Here is a tiny trained network, its code and every weight. The questions are about switching its units off for an input and a target symbol, where a switched-off unit gives its printed mean instead of its output.

import numpy as np


def w(rows, s, z=0):
    codes = np.array(rows[::2]) - 128.0
    scale = np.full(codes.shape[1], s)
    scale[-1] = z or s
    return codes * scale


def f(y):
    return y / 2 * (1 + np.tanh(0.7978845608 * (y + 0.044715 * y**3)))


def softmax(a):
    e = np.exp(a - a.max(-1, keepdims=True))
    return e / e.sum(-1, keepdims=True)


def log_softmax(a):
    a = a - a.max(-1, keepdims=True)
    return a - np.log(np.exp(a).sum(-1, keepdims=True))


def net(x, mask):
    ids = ['αβγδεζθλμξπσφψω'.index(c) for c in x.split()]
    T = len(ids)
    res = E[ids] + P[:T]
    q, k, v = (res @ M[0].T for M in (Q, K, V))
    z = softmax(np.where(np.tri(T) > 0, q @ k.T / 2**0.5, -1e9)) @ v
    res = res + np.where(mask[0], z, O[0][:, -1]) @ O[0][:, :-1]
    y = f(res @ A[0][:, :-1].T + A[0][:, -1])
    res = res + np.where(mask[1:25], y, B[0][:, -1]) @ B[0][:, :-1]
    return log_softmax(res[-1] @ U[:, :-1].T + U[:, -1])


Q, K, V, O, A, B = {}, {}, {}, {}, {}, {}
E = w([
[232,135,63,186,59,242,26,235,149,137,254],'α',
[94,149,126,157,111,80,118,198,98,234,140],'β',
[93,201,160,156,143,97,145,167,138,184,104],'γ',
[55,138,146,118,218,65,130,85,137,116,93],'δ',
[154,13,64,115,98,229,55,147,1,138,185],'ε',
[45,88,105,117,196,55,109,110,88,152,147],'ζ',
[214,161,156,138,69,233,97,126,191,48,144],'θ',
[90,219,180,128,195,79,156,99,175,121,74],'λ',
[41,55,94,133,156,48,95,156,57,192,176],'μ',
[65,132,128,156,150,64,115,127,107,184,155],'ξ',
[133,39,132,40,116,182,86,53,104,48,86],'π',
[199,214,154,96,68,227,122,101,216,23,114],'σ',
[67,183,148,134,187,94,140,119,144,127,97],'φ',
[99,198,156,174,100,96,135,185,128,224,129],'ψ',
[177,148,156,56,82,203,120,53,167,39,91],'ω',
],0.0092)
P = w([
[72,113,149,226,89,175,101,63,86,157,101],'0',
[136,146,212,89,134,163,75,98,129,156,187],'1',
[136,158,43,189,102,131,79,137,123,129,97],'2',
[101,168,148,2,115,115,142,210,115,139,220],'3',
[117,108,116,119,198,167,173,132,239,211,126],'4',
[180,145,66,177,117,94,21,129,69,38,79],'5',
[145,128,196,52,166,138,110,172,105,119,176],'6',
],0.0099)
Q[0] = w([
[200,128,219,85,96,186,54,112,63,73,201],'H1',
[184,117,6,254,93,129,55,86,110,88,17],'H1',
],0.0093)
K[0] = w([
[140,113,131,246,90,177,68,75,100,134,81],'H1',
[117,73,168,117,167,200,179,110,191,200,169],'H1',
],0.012)
V[0] = w([
[198,253,181,140,70,177,153,143,210,119,94],'H1',
[159,110,67,161,32,172,84,225,80,184,232],'H1',
],0.0081)
O[0] = w([
[153,102,249,141,191,195,161,96,56,165,161,133],'H1',
[186,151,162,148,91,118,38,88,78,81,47,254],'H1',
],0.011,0.0085)
A[0] = w([
[108,102,152,129,113,119,143,83,92,132,80,82],'N1',
[135,103,109,94,131,157,137,133,120,105,135,191],'N2',
[129,126,128,133,138,167,146,116,165,106,129,211],'N3',
[93,145,98,118,118,42,132,150,169,142,105,2],'N4',
[147,131,104,112,87,135,101,135,152,103,137,110],'N5',
[79,157,138,136,142,100,128,123,137,156,134,219],'N6',
[157,116,116,84,149,150,126,125,124,93,129,174],'N7',
[119,106,98,146,111,174,122,140,114,165,170,172],'N8',
[127,98,182,138,177,160,214,111,85,160,154,23],'N9',
[104,85,108,93,118,144,144,102,120,126,116,176],'N10',
[100,103,137,130,184,150,251,153,140,167,190,33],'N11',
[65,166,110,135,172,62,161,161,157,179,128,218],'N12',
[153,128,162,134,134,146,103,114,85,114,113,171],'N13',
[99,148,106,122,115,58,109,125,147,120,93,176],'N14',
[150,148,157,144,133,102,105,92,81,142,86,86],'N15',
[134,136,140,161,105,75,121,123,148,127,108,29],'N16',
[128,145,114,135,93,147,131,119,187,90,138,148],'N17',
[71,140,152,156,188,116,174,147,125,186,139,201],'N18',
[139,106,73,97,83,182,126,140,164,80,148,175],'N19',
[150,123,111,134,77,148,103,110,126,100,109,107],'N20',
[108,144,174,140,195,119,134,125,94,192,146,163],'N21',
[132,150,139,106,126,118,123,152,115,119,148,165],'N22',
[79,155,140,139,135,101,131,105,123,159,132,154],'N23',
[78,145,94,126,148,68,206,163,174,155,150,48],'N24',
],0.012,0.0082)
B[0] = w([
[120,164,190,102,101,140,153,79,114,108,196,158],'N1',
[147,142,133,149,90,149,106,129,137,147,124,142],'N2',
[127,157,119,123,94,164,86,145,117,123,137,145],'N3',
[74,156,116,135,170,68,202,74,50,151,113,145],'N4',
[121,109,133,127,164,125,156,133,112,131,113,171],'N5',
[140,99,103,169,158,95,107,208,135,130,107,164],'N6',
[154,118,117,174,89,156,97,159,148,168,114,158],'N7',
[133,151,140,98,83,163,122,92,125,98,110,155],'N8',
[241,132,108,141,102,88,166,138,160,152,152,152],'N9',
[154,157,154,128,100,161,121,116,121,143,162,133],'N10',
[128,68,130,171,75,123,140,82,154,109,6,157],'N11',
[130,144,207,130,73,56,93,112,139,65,185,172],'N12',
[113,119,119,151,127,148,156,124,137,170,138,254],'N13',
[153,147,92,137,105,144,127,134,169,165,140,188],'N14',
[122,100,97,123,141,143,134,147,171,145,128,234],'N15',
[115,157,115,62,130,141,141,109,83,79,116,142],'N16',
[104,138,167,125,124,154,151,90,104,140,148,152],'N17',
[120,163,136,42,185,148,106,133,79,89,156,176],'N18',
[133,115,176,167,123,164,157,110,98,175,125,169],'N19',
[141,140,141,94,126,138,146,132,110,93,157,210],'N20',
[84,123,135,118,166,126,133,112,102,117,100,183],'N21',
[106,114,116,147,116,145,126,106,143,151,91,152],'N22',
[146,89,107,162,153,109,121,183,143,138,108,147],'N23',
[89,70,55,100,132,240,194,131,200,175,169,154],'N24',
],0.011,0.016)
U = w([
[133,154,173,127,83,165,140,58,112,138,141,222],'α',
[182,76,79,192,102,146,107,202,205,180,99,159],'β',
[119,212,173,60,179,112,53,165,45,70,174,148],'γ',
[67,100,94,81,144,170,178,137,154,129,154,26],'δ',
[126,170,57,45,151,131,139,128,123,129,85,136],'ε',
[114,114,119,186,132,89,206,126,150,170,155,22],'ζ',
[147,152,115,66,205,137,181,161,100,166,200,72],'θ',
[142,71,119,120,114,111,170,129,156,83,79,79],'λ',
[110,168,157,147,106,67,164,79,73,108,112,71],'μ',
[164,155,171,175,89,37,47,126,160,93,148,122],'ξ',
[159,181,117,57,146,115,114,180,158,121,254,142],'π',
[155,93,124,139,158,99,198,109,106,147,82,3],'σ',
[75,147,140,50,125,147,33,148,132,28,119,136],'φ',
[12,78,131,190,199,140,115,124,101,175,37,170],'ψ',
[160,133,182,114,132,63,97,111,76,70,73,86],'ω',
],0.0089,0.0043)

Each question gives the input, a string of symbols that net reads in full, and the target symbol t.
The units are the heads (2 rows each of Q, K, V and O) and the neurons (one row each of A and B). Each row of codes is followed by its name. A weight is (code - 128) times the scale printed after its matrix; where a second scale follows, it is the last column's (O, A, B and U).
mask holds one flag per unit, heads first, then neurons. A switched-off unit (its flag False) gives its mean, the last column of its rows in O or B, instead of its output. The means were averaged over made-up inputs and are rounded, as every weight is.
A unit's drop is (log p(t) with every unit on - log p(t) with that unit switched off) / (log p(t) with every unit on - log p(t) with every unit switched off).
The circuit of an input: a set's keep is (log p(t) with only the set's units on - log p(t) with every unit switched off) / (log p(t) with every unit on - log p(t) with every unit switched off). Starting from the 12 units with the biggest drops (on a tie, the unit counted first), units are removed one at a time, each time the one whose removal leaves the highest keep (on an exact tie, the one counted first), for as long as the keep stays at least 0.8.
circuit, biggest first: the units of the circuit, biggest drop first
unit that matters most: the unit with the biggest drop
k most important neurons: the k neurons with the biggest drops, biggest first
input β δ ψ π, target α: unit that matters most => N6
input ψ μ δ, target μ: circuit, biggest first => [H1, N4, N12]
input θ ε ψ α σ α φ, target α: circuit, biggest first => [H1, N1, N13]
input ψ π ψ ψ π α α, target β: 2 most important neurons => [N15, N13]
input ψ ψ ψ ψ α θ λ, target θ: circuit, biggest first => [H1, N9, N18]
input ξ σ ε γ, target ε: circuit, biggest first => [H1, N14, N16, N4]
input ψ ε ε ω γ δ δ, target δ: 4 most important neurons => [N24, N11, N18, N4]
input ε π δ β μ α, target α: circuit, biggest first => [N19, N17, H1]
input σ ε ψ σ, target β: circuit, biggest first => [N7, N18]
input ζ β α φ, target α: circuit, biggest first => [H1, N13]
input μ ψ λ δ ψ ψ, target ψ: circuit, biggest first => [H1, N20, N9]
input α π ε β ψ ε φ, target ε: circuit, biggest first => [H1, N14, N16, N4]
input θ γ ψ ψ θ ψ, target θ: circuit, biggest first => [H1, N18]
input θ β λ ψ σ λ, target σ: 3 most important neurons => [N9, N11, N21]
input ψ φ δ φ π ψ, target π: circuit, biggest first => [H1, N12]
input λ φ ψ θ ε, target α: circuit, biggest first => [N15, N6]
input μ γ μ λ σ ψ, target σ: circuit, biggest first => [N9, N11, H1, N21]
input ε φ ψ, target φ: 3 most important neurons => [N18, N12, N11]
input β θ α φ ε φ, target ε: 2 most important neurons => [N14, N16]
input β ζ ψ α λ μ, target λ: unit that matters most => N11
input σ λ θ ε γ, target ε: unit that matters most => H1
input β β α γ, target α: circuit, biggest first => [H1, N13]
input μ ξ θ ζ ω ψ, target ω: 3 most important neurons => [N11, N18, N9]
input ψ θ σ β α λ, target α: 3 most important neurons => [N1, N13, N6]
input ψ α μ, target α: 2 most important neurons => [N1, N13]
input ψ θ α α θ π λ, target π: 3 most important neurons => [N12, N24, N11]
input α θ α δ, target α: 2 most important neurons => [N1, N13]
